[[-25  18 -63 -18 -15  10  12  -1  35]
 [-11   3 -34 -32 -14   0 -11  17  21]
 [-24  17 -66 -22 -14   9  18   5  30]
 [-11  20 -58 -26 -14   7  28  19  23]
 [ -5   8 -26 -27  -6   7  12  19  28]
 [-10  23 -54 -13 -27  13  -9  -2  35]
 [-24  18 -65 -22 -14   8  20   8  29]
 [-10  23 -53 -13 -27  13  -9  -2  35]
 [ -1  12 -31 -24  -8   8  21  21  27]
 [-14  23 -55 -12 -24  14  -6  -5  37]]
->
[[-11   3 -34 -32 -14   0 -11  17  21]
 [-11  20 -58 -26 -14   7  28  19  23]
 [-10  23 -54 -13 -27  13  -9  -2  35]
 [-10  23 -53 -13 -27  13  -9  -2  35]
 [-14  23 -55 -12 -24  14  -6  -5  37]]

[[  3  36  35   5  -2   9]
 [ -5  40  24 -20  19 -25]
 [ 22  19  32  11 -10  -2]
 [ 15  31  25 -23  35  -4]
 [ 25  61  14  12 -12  10]
 [ 28  16  30   3 -35  29]
 [  8  -3   4 -47  -4   6]]
->
[[ -5  40  24 -20  19 -25]
 [ 15  31  25 -23  35  -4]
 [ 28  16  30   3 -35  29]]

[[-20  -9  26 -22 -52]
 [  3  -4  13  -6   8]
 [  2  -6  10  -5   0]
 [-15  11 -19   3 -28]]
->
[[  3  -4  13  -6   8]
 [-15  11 -19   3 -28]]

[[58 30 58 -1 26]
 [41 44 41 30 14]]
->
[[41 44 41 30 14]]

[[-33   7 -10  18  44  13  -6   4]
 [-16  -9   9  20  11   5 -35  -6]
 [ 13   8  40  14 -17  -6 -34   1]
 [ 27  34 -21 -46  24  16  35  12]
 [-21  37  32  32  32  -2   7  20]
 [ 26 -11  -6 -23 -25  -1  -6  -8]
 [ 37   6   2 -33  -8  13 -27  -5]
 [-19   4  40  42  -3 -11 -28   3]
 [  0  -2 -10  -7  15  12 -18  -4]
 [  7 -17   4   1 -21  -5 -19  -9]
 [-22  -7 -44 -10  38  16  17  -2]]
->
[[-16  -9   9  20  11   5 -35  -6]
 [ 27  34 -21 -46  24  16  35  12]
 [ 26 -11  -6 -23 -25  -1  -6  -8]
 [-19   4  40  42  -3 -11 -28   3]
 [  7 -17   4   1 -21  -5 -19  -9]]

[[  8  -4   3  -1  -8   5  12   1 -11   1   1]
 [ -8   2   4  -9  -4   4  -3  -6  46   1 -10]]
->
[[ -8   2   4  -9  -4   4  -3  -6  46   1 -10]]
---
[[ 30  46]
 [-30 -49]
 [-48  35]
 [ 36  40]
 [ 55  -1]
 [-48  35]
 [-50  32]
 [-51 -21]
 [ 25 -51]
 [ 52  17]
 [-51 -21]
 [-54 -13]]
->
[[ 30]
 [-30]
 [-48]
 [ 36]
 [ 55]
 [-48]
 [-50]
 [-51]
 [ 25]
 [ 52]
 [-51]
 [-54]]

[[-33  28 -50 -56 -53   9  20]
 [ 40 -39  20  -8  31  18 -13]
 [-37   2 -11  10 -34 -30 -38]
 [-23 -15 -14  -4   4   1  -8]
 [-26 -23 -15  -1   6 -11 -13]
 [ 17  19   7  -7 -20   9  -2]]
->
[[-33 -50 -53  20]
 [ 40  20  31 -13]
 [-37 -11 -34 -38]
 [-23 -14   4  -8]
 [-26 -15   6 -13]
 [ 17   7 -20  -2]]

[[-24   7   7   3  -1   7 -20  18  15 -19   7  39  -2  57 -31]
 [-14 -28   2  -6  26  12   4  -6 -32 -12 -25  18   9  23 -20]
 [  6   5 -13   2  -6  43   6  -7  18 -10  19  49   1 -20  16]
 [-12  22  -5   4  -5 -33  -2 -11  11 -16   4 -27   2 -47   2]
 [-31   9  -2  -5 -11  52   9  -4   8  13   4  13 -21 -66 -29]
 [ 12  31   3   2   3  -8  -2   8  12  -4 -12 -41   7  -5   4]]
->
[[-24   7  -1 -20  15   7  -2 -31]
 [-14   2  26   4 -32 -25   9 -20]
 [  6 -13  -6   6  18  19   1  16]
 [-12  -5  -5  -2  11   4   2   2]
 [-31  -2 -11   9   8   4 -21 -29]
 [ 12   3   3  -2  12 -12   7   4]]

[[-34 -44  14  38  64  37 -16  -2 -44]
 [ 40  42  -7 -49 -56 -33  33  19  45]
 [ 48  29 -32 -52 -47 -31  16  20  37]
 [ -4  -9  45 -21 -49 -40 -15 -47  45]
 [-35   1 -21  38  56  39   9  29  -4]
 [-15 -17  29   5 -43 -50 -32 -52   9]
 [ 60  42 -64 -46 -26 -59 -14  18 -11]
 [-13  37  18 -17  -3   5  32  21  53]
 [-40  11   8  16  43  28   8  22  13]]
->
[[-34  14  64 -16 -44]
 [ 40  -7 -56  33  45]
 [ 48 -32 -47  16  37]
 [ -4  45 -49 -15  45]
 [-35 -21  56   9  -4]
 [-15  29 -43 -32   9]
 [ 60 -64 -26 -14 -11]
 [-13  18  -3  32  53]
 [-40   8  43   8  13]]

[[ 24 -13  52  18  -9  40  29]
 [ 27   1  47  11 -12  29  29]
 [ 36 -10  54  24 -10  39  41]
 [ -6  11  31  -5  -3  23 -12]
 [ 14  13  28   0  -7  13  14]]
->
[[ 24  52  -9  29]
 [ 27  47 -12  29]
 [ 36  54 -10  41]
 [ -6  31  -3 -12]
 [ 14  28  -7  14]]

[[ 34  53  34]
 [-19 -16 -27]
 [ 10 -47  39]]
->
[[ 34  34]
 [-19 -27]
 [ 10  39]]
---
[[-32  -6   3  15   2  33]
 [  9   2 -46 -28 -28  10]
 [-31  -6  -4  24 -19 -28]
 [ 22   3  -1 -13   7  20]
 [-22  16 -29 -19 -23   6]
 [ 12  22  -9  27 -28 -47]
 [ -2   8 -42 -30 -31  24]
 [ 45   5 -28  24  -4  32]]
->
[[ 45   5 -28  24  -4  32]
 [ -2   8 -42 -30 -31  24]
 [ 12  22  -9  27 -28 -47]
 [-22  16 -29 -19 -23   6]
 [ 22   3  -1 -13   7  20]
 [-31  -6  -4  24 -19 -28]
 [  9   2 -46 -28 -28  10]
 [-32  -6   3  15   2  33]]

[[  3  -8   5  16  -1]
 [  1  -1   1   2  -2]
 [-54 -57 -20  16   7]]
->
[[-54 -57 -20  16   7]
 [  1  -1   1   2  -2]
 [  3  -8   5  16  -1]]

[[ -8 -50]
 [-18  -4]
 [-20  30]
 [ 46  23]
 [ -4 -51]]
->
[[ -4 -51]
 [ 46  23]
 [-20  30]
 [-18  -4]
 [ -8 -50]]

[[ 26 -14]
 [-17 -33]
 [-30  62]
 [ 49 -37]
 [ 31  20]
 [-21 -34]
 [  5  -6]
 [ 30  14]
 [ 51 -38]]
->
[[ 51 -38]
 [ 30  14]
 [  5  -6]
 [-21 -34]
 [ 31  20]
 [ 49 -37]
 [-30  62]
 [-17 -33]
 [ 26 -14]]

[[ -4  36 -15 -15 -19  49 -37   0 -21 -10]
 [ 22  -5  21 -13  40  22 -38 -30  37   4]
 [-16  -3 -21 -38  18   2  21  19  14 -30]
 [ 19 -17  23 -16  26  43 -31 -27  34   8]
 [ 19 -39  17  18   1  11 -21 -24   9  16]
 [ -7 -34   2 -13  13 -12  22  17  16 -16]]
->
[[ -7 -34   2 -13  13 -12  22  17  16 -16]
 [ 19 -39  17  18   1  11 -21 -24   9  16]
 [ 19 -17  23 -16  26  43 -31 -27  34   8]
 [-16  -3 -21 -38  18   2  21  19  14 -30]
 [ 22  -5  21 -13  40  22 -38 -30  37   4]
 [ -4  36 -15 -15 -19  49 -37   0 -21 -10]]

[[ 38 -30  19 -57  -5  -3  51  22  -1  13 -56 -48]
 [-26  -8  15  -1 -32  29 -28  -3  21  13 -42  20]]
->
[[-26  -8  15  -1 -32  29 -28  -3  21  13 -42  20]
 [ 38 -30  19 -57  -5  -3  51  22  -1  13 -56 -48]]

[[ 37 -24   4  14 -46 -45  33 -22  18]
 [ 14 -17 -20 -52 -47   3 -35  12   5]
 [-51 -46 -44 -39 -35 -52 -33 -18  52]
 [ 23  15  51 -21 -33  21   3  36 -46]
 [  1  34  11  23  -9 -20  26  17   7]
 [ 16  35 -47  24  -8  39  25  -7  -5]
 [-17  10  33 -29 -46  25  11 -16  20]]
->
[[-17  10  33 -29 -46  25  11 -16  20]
 [ 16  35 -47  24  -8  39  25  -7  -5]
 [  1  34  11  23  -9 -20  26  17   7]
 [ 23  15  51 -21 -33  21   3  36 -46]
 [-51 -46 -44 -39 -35 -52 -33 -18  52]
 [ 14 -17 -20 -52 -47   3 -35  12   5]
 [ 37 -24   4  14 -46 -45  33 -22  18]]

[[  9 -11 -26   4 -11  37  29 -28 -11]
 [ 15  -2 -26   7 -31 -45 -40  21  51]
 [ 37 -59 -26   2 -13  -9  -7 -25  41]
 [ 17   5 -26   6  22 -18 -11  27  19]]
->
[[ 17   5 -26   6  22 -18 -11  27  19]
 [ 37 -59 -26   2 -13  -9  -7 -25  41]
 [ 15  -2 -26   7 -31 -45 -40  21  51]
 [  9 -11 -26   4 -11  37  29 -28 -11]]

[[  8  19  39  44  -2 -22 -20]
 [-42  12  48 -18  34   5  -6]]
->
[[-42  12  48 -18  34   5  -6]
 [  8  19  39  44  -2 -22 -20]]
